Below are the code and all the weights of a small trained network. Each question names an input and a class and asks about switching units off, where a switched-off unit gives its printed mean instead of its output.

import numpy as np


def w(rows, s, z=0):
    codes = np.array(rows[::2]) - 128.0
    scale = np.full(codes.shape[1], s)
    scale[-1] = z or s
    return codes * scale


def norm(h):
    return h / np.sqrt((h * h).mean(-1, keepdims=True) + 1e-5)


def f(y):
    return np.maximum(y, 0)


def log_softmax(a):
    a = a - a.max(-1, keepdims=True)
    return a - np.log(np.exp(a).sum(-1, keepdims=True))


def net(x, mask):
    res = np.array(x, float).reshape(1, 3) / 4 @ E
    u = 0
    for l in range(3):
        y = f(norm(res) @ A[l][:, :-1].T + A[l][:, -1])
        res = res + np.where(mask[u : u + 9], y, B[l][:, -1]) @ B[l][:, :-1]
        u += 9
    return log_softmax(norm(res)[-1] @ U[:, :-1].T + U[:, -1])


A, B = {}, {}
E = w([
[144,220,60,99,33,125,142,126],'x0',
[205,105,104,242,96,124,174,136],'x1',
[85,98,114,253,49,146,115,125],'x2',
],0.0019)
A[0] = w([
[230,136,79,137,123,147,182,244,66],'0.n0',
[155,64,85,249,60,151,168,135,140],'0.n1',
[10,162,94,48,91,149,29,114,4],'0.n2',
[207,205,117,88,171,137,186,109,102],'0.n3',
[197,22,213,179,240,104,120,134,44],'0.n4',
[105,174,83,52,24,153,146,134,110],'0.n5',
[89,134,61,214,73,125,152,169,12],'0.n6',
[132,3,193,173,226,181,70,141,3],'0.n7',
[142,123,228,32,208,108,159,151,66],'0.n8',
],0.0025,0.0026)
B[0] = w([
[125,69,129,111,100,103,155,78,169],'0.n0',
[171,158,144,167,102,131,66,142,253],'0.n1',
[77,136,173,62,49,120,184,196,166],'0.n2',
[111,93,84,93,114,109,103,107,183],'0.n3',
[106,86,209,95,119,176,187,79,219],'0.n4',
[114,95,151,167,162,117,173,121,193],'0.n5',
[168,168,181,145,116,130,121,144,161],'0.n6',
[48,139,194,188,205,1,186,157,202],'0.n7',
[155,134,142,148,144,159,73,154,198],'0.n8',
],0.0047,0.003)
A[1] = w([
[69,150,122,191,200,133,173,160,32],'1.n0',
[37,72,157,170,128,135,210,150,150],'1.n1',
[152,149,113,203,91,171,66,154,42],'1.n2',
[70,140,98,84,85,172,154,177,29],'1.n3',
[183,132,75,93,168,188,16,113,22],'1.n4',
[56,139,108,73,82,190,163,154,9],'1.n5',
[194,184,37,73,106,132,111,141,114],'1.n6',
[147,144,4,163,117,16,107,80,2],'1.n7',
[204,100,97,175,129,116,243,85,94],'1.n8',
],0.0043,0.003)
B[1] = w([
[53,101,167,190,217,41,147,101,156],'1.n0',
[154,142,75,80,162,120,128,152,253],'1.n1',
[190,213,94,216,117,142,64,109,181],'1.n2',
[96,166,223,82,80,64,116,141,153],'1.n3',
[250,79,43,120,190,100,45,253,142],'1.n4',
[78,224,232,53,74,61,115,181,156],'1.n5',
[74,62,139,164,128,135,162,173,177],'1.n6',
[62,114,32,126,95,172,216,208,157],'1.n7',
[87,116,93,85,85,201,148,118,194],'1.n8',
],0.005,0.0038)
A[2] = w([
[184,112,149,103,89,171,98,3,40],'2.n0',
[171,158,105,89,151,177,62,173,6],'2.n1',
[161,123,87,123,205,83,87,198,10],'2.n2',
[99,107,155,60,134,123,150,139,15],'2.n3',
[189,166,125,175,92,125,90,103,53],'2.n4',
[196,215,98,214,91,140,59,98,1],'2.n5',
[123,156,124,132,107,80,150,213,157],'2.n6',
[107,138,133,130,104,146,194,70,11],'2.n7',
[77,154,201,154,251,101,112,122,67],'2.n8',
],0.0051,0.0016)
B[2] = w([
[158,143,192,103,192,138,88,94,144],'2.n0',
[170,99,66,117,89,122,120,170,148],'2.n1',
[194,83,70,147,198,87,104,154,177],'2.n2',
[145,149,141,182,98,139,88,137,186],'2.n3',
[156,193,101,141,111,151,114,95,187],'2.n4',
[217,255,53,235,68,213,32,52,225],'2.n5',
[163,151,148,144,154,131,94,90,194],'2.n6',
[120,111,154,106,148,182,83,131,141],'2.n7',
[71,130,112,209,98,87,215,66,254],'2.n8',
],0.0057,0.0045)
U = w([
[235,253,58,244,34,224,20,40,172],'0',
[40,21,4,35,2,231,237,200,127],'1',
[15,37,178,244,243,9,250,23,182],'2',
[209,19,216,31,212,245,71,10,5],'3',
[17,246,245,9,28,15,70,231,180],'4',
[249,23,27,58,241,32,22,249,117],'5',
],0.0081,0.0027)

Each question gives the input, the list of numbers given to net, and the class t.
The units are the neurons (one row each of A and B). Each row of codes is followed by its name. A weight is (code - 128) times the scale printed after its matrix; where a second scale follows, it is the last column's (A, B and U).
mask holds one flag per neuron, layer by layer. A switched-off neuron (its flag False) gives its mean, the last column of its row in B, instead of its output. The means were averaged over made-up inputs and are rounded, as every weight is.
A unit's drop is (log p(t) with every unit on - log p(t) with that unit switched off) / (log p(t) with every unit on - log p(t) with every unit switched off).
The circuit of an input: a set's keep is (log p(t) with only the set's units on - log p(t) with every unit switched off) / (log p(t) with every unit on - log p(t) with every unit switched off). Starting from the 12 units with the biggest drops (on a tie, the unit counted first), units are removed one at a time, each time the one whose removal leaves the highest keep (on an exact tie, the one counted first), for as long as the keep stays at least 0.8.
units of the circuit, in order: the units of the circuit, biggest drop first
most important unit: the unit with the biggest drop
k most important neurons of layer l: the k neurons of layer l with the biggest drops, biggest first
drop of u: that unit's drop, to one decimal
input [-3,6,-1], class 3: units of the circuit, in order => (0.n4 1.n8 2.n8 2.n5)
input [1,-6,-7], class 5: 2 most important neurons of layer 0 => (0.n8 0.n7)
input [-7,-8,-8], class 2: units of the circuit, in order => (2.n8)
input [6,-3,-8], class 5: units of the circuit, in order => (0.n4 0.n7 1.n4 2.n5)
input [-2,-6,-1], class 4: units of the circuit, in order => (0.n2 2.n5)
input [-2,-5,-2], class 5: 3 most important neurons of layer 0 => (0.n4 0.n8 0.n7)
input [-2,-8,-5], class 5: 2 most important neurons of layer 0 => (0.n8 0.n7)
input [-3,-8,-4], class 5: 3 most important neurons of layer 0 => (0.n8 0.n7 0.n4)
input [-3,6,0], class 3: 2 most important neurons of layer 0 => (0.n4 0.n8)
input [1,-6,-4], class 4: 2 most important neurons of layer 0 => (0.n2 0.n1)
input [-3,-7,4], class 4: 2 most important neurons of layer 0 => (0.n2 0.n5)
input [6,-1,-5], class 4: drop of 2.n5 => 0.7
input [7,-1,-2], class 4: drop of 2.n5 => 0.1
input [2,2,-4], class 1: most important unit => 0.n4
input [3,-4,-4], class 4: drop of 0.n2 => 1.1
